Here is a tiny trained network, its code and every weight. The questions are about switching its units off for an input and a class, where a switched-off unit gives its printed mean instead of its output.

import numpy as np


def w(rows, s, z=0):
    codes = np.array(rows[::2]) - 128.0
    scale = np.full(codes.shape[1], s)
    scale[-1] = z or s
    return codes * scale


def norm(h):
    return h / np.sqrt((h * h).mean(-1, keepdims=True) + 1e-5)


def f(y):
    return np.maximum(y, 0)


def log_softmax(a):
    a = a - a.max(-1, keepdims=True)
    return a - np.log(np.exp(a).sum(-1, keepdims=True))


def net(x, mask):
    res = np.array(x, float).reshape(1, 7) / 4 @ E
    u = 0
    for l in range(3):
        y = f(norm(res) @ A[l][:, :-1].T + A[l][:, -1])
        res = res + np.where(mask[u : u + 7], y, B[l][:, -1]) @ B[l][:, :-1]
        u += 7
    return log_softmax(norm(res)[-1] @ U[:, :-1].T + U[:, -1])


A, B = {}, {}
E = w([
[126,130,130,129,124,132],'x0',
[122,2,92,61,197,224],'x1',
[17,101,30,158,131,88],'x2',
[184,102,76,76,99,71],'x3',
[196,135,62,206,129,166],'x4',
[148,231,83,69,224,136],'x5',
[135,127,127,129,130,124],'x6',
],0.0092)
A[0] = w([
[55,165,208,249,237,225,92],'0.n1',
[44,115,217,25,98,68,28],'0.n2',
[226,81,56,88,122,54,92],'0.n3',
[226,139,12,254,82,217,50],'0.n4',
[56,125,192,59,104,101,33],'0.n5',
[200,138,216,130,103,173,2],'0.n6',
[141,11,161,192,7,106,33],'0.n7',
],0.011,0.01)
B[0] = w([
[135,79,100,16,27,59,253],'0.n1',
[106,133,205,135,221,68,201],'0.n2',
[119,77,138,69,40,98,222],'0.n3',
[50,125,250,59,242,28,241],'0.n4',
[125,116,136,108,173,73,164],'0.n5',
[212,128,167,110,137,171,166],'0.n6',
[34,228,157,69,124,208,219],'0.n7',
],0.012,0.0051)
A[1] = w([
[147,195,180,253,65,51,21],'1.n1',
[86,164,91,79,161,147,156],'1.n2',
[197,171,50,85,169,88,80],'1.n3',
[211,129,186,131,105,155,32],'1.n4',
[46,125,54,159,97,117,9],'1.n5',
[123,111,138,154,88,142,2],'1.n6',
[132,135,153,129,20,68,2],'1.n7',
],0.014,0.0033)
B[1] = w([
[130,84,6,84,231,225,215],'1.n1',
[182,137,187,193,113,146,255],'1.n2',
[27,147,187,123,73,164,226],'1.n3',
[204,125,154,206,94,54,193],'1.n4',
[189,130,175,192,111,81,180],'1.n5',
[76,175,75,136,106,125,129],'1.n6',
[107,110,55,93,107,127,229],'1.n7',
],0.013,0.0063)
A[2] = w([
[188,110,98,156,146,121,56],'2.n1',
[165,77,130,143,120,134,50],'2.n2',
[157,5,133,147,171,203,3],'2.n3',
[43,94,98,189,155,48,226],'2.n4',
[85,233,132,121,102,146,146],'2.n5',
[137,115,203,101,85,170,209],'2.n6',
[145,122,93,242,122,90,57],'2.n7',
],0.012,0.0043)
B[2] = w([
[110,118,122,178,114,98,134],'2.n1',
[90,142,102,183,173,126,139],'2.n2',
[116,156,34,75,190,134,158],'2.n3',
[251,152,161,130,136,128,214],'2.n4',
[103,75,109,144,144,241,191],'2.n5',
[101,182,28,237,135,110,255],'2.n6',
[227,129,167,217,128,140,136],'2.n7',
],0.011,0.0092)
U = w([
[84,156,194,93,201,73,93],'0',
[71,167,143,166,72,198,154],'1',
[134,103,24,105,177,165,87],'2',
[105,115,120,78,7,76,90],'3',
[120,151,125,145,113,114,255],'4',
[217,139,158,188,89,108,86],'5',
],0.015,0.009)

Each question gives the input, the list of numbers given to net, and the class t.
The units are the neurons (one row each of A and B). Each row of codes is followed by its name. A weight is (code - 128) times the scale printed after its matrix; where a second scale follows, it is the last column's (A, B and U).
mask holds one flag per neuron, layer by layer. A switched-off neuron (its flag False) gives its mean, the last column of its row in B, instead of its output. The means were averaged over made-up inputs and are rounded, as every weight is.
A unit's drop is (log p(t) with every unit on - log p(t) with that unit switched off) / (log p(t) with every unit on - log p(t) with every unit switched off).
The circuit of an input: a set's keep is (log p(t) with only the set's units on - log p(t) with every unit switched off) / (log p(t) with every unit on - log p(t) with every unit switched off). Starting from the 12 units with the biggest drops (on a tie, the unit counted first), units are removed one at a time, each time the one whose removal leaves the highest keep (on an exact tie, the one counted first), for as long as the keep stays at least 0.8.
circuit, biggest first: the units of the circuit, biggest drop first
top k neurons: the k neurons with the biggest drops, biggest first
k most important neurons of layer l: the k neurons of layer l with the biggest drops, biggest first
input [-8,0,4,-7,-6,5,4], class 3: top 2 neurons : (0.n1; 0.n4)
input [-6,-5,-7,7,3,-3,-6], class 3: circuit, biggest first : (1.n7)
input [-7,2,-3,-8,2,8,2], class 1: circuit, biggest first : (2.n5; 0.n4; 1.n1)
input [5,-2,-8,-3,-3,3,4], class 5: circuit, biggest first : (1.n4; 0.n4)
input [-2,-8,1,2,-5,5,-8], class 2: circuit, biggest first : (1.n1; 0.n4; 0.n7)
input [5,-7,1,3,-5,1,1], class 2: top 2 neurons : (1.n1; 0.n4)
input [1,-8,-5,5,-7,-5,6], class 2: top 2 neurons : (1.n1; 0.n4)
input [8,-1,7,-3,-5,7,-6], class 1: top 3 neurons : (0.n4; 1.n4; 2.n5)
input [3,-5,-2,-5,6,-5,1], class 0: top 2 neurons : (0.n4; 1.n3)
input [-5,6,-7,1,1,5,-2], class 5: top 2 neurons : (1.n4; 1.n1)
input [2,-4,-5,7,7,2,2], class 0: top 2 neurons : (0.n4; 0.n1)
input [6,-5,2,1,-8,-8,-3], class 0: top 3 neurons : (0.n2; 0.n5; 1.n3)
input [-8,5,7,8,4,-1,-2], class 3: top 2 neurons : (0.n3; 1.n1)
input [8,-1,6,4,-6,-4,-3], class 0: circuit, biggest first : (0.n2)
input [-4,-6,7,6,7,4,-5], class 0: top 2 neurons : (0.n4; 2.n6)
input [6,-2,8,5,5,-7,7], class 5: top 3 neurons : (1.n5; 2.n4; 1.n3)
input [5,-1,1,-5,-5,6,4], class 1: 4 most important neurons of layer 2 : (2.n5; 2.n4; 2.n6; 2.n3)
input [-3,-6,6,-7,-4,-1,3], class 3: top 2 neurons : (0.n1; 1.n7)
input [-8,-1,4,7,0,8,5], class 1: top 3 neurons : (1.n3; 0.n1; 2.n5)
input [0,-2,-2,4,4,7,0], class 1: circuit, biggest first : (1.n3)
input [-7,-1,8,5,6,7,-4], class 5: circuit, biggest first : (1.n5; 1.n2)
input [-7,-1,6,-1,-5,7,-5], class 1: top 2 neurons : (0.n4; 1.n3)
input [-6,-6,8,-3,-6,-4,-3], class 5: 2 most important neurons of layer 1 : (1.n5; 1.n3)
input [0,7,-6,-6,-3,-2,5], class 2: 2 most important neurons of layer 1 : (1.n3; 1.n2)
input [8,6,7,6,-3,-7,-5], class 1: circuit, biggest first : (0.n7; 0.n1)
input [-2,5,-8,-3,6,8,8], class 1: 3 most important neurons of layer 0 : (0.n2; 0.n3; 0.n1)
input [-8,6,2,2,3,-6,-2], class 1: circuit, biggest first : (0.n7)
input [-7,-8,5,0,-4,7,-6], class 2: 2 most important neurons of layer 1 : (1.n1; 1.n4)
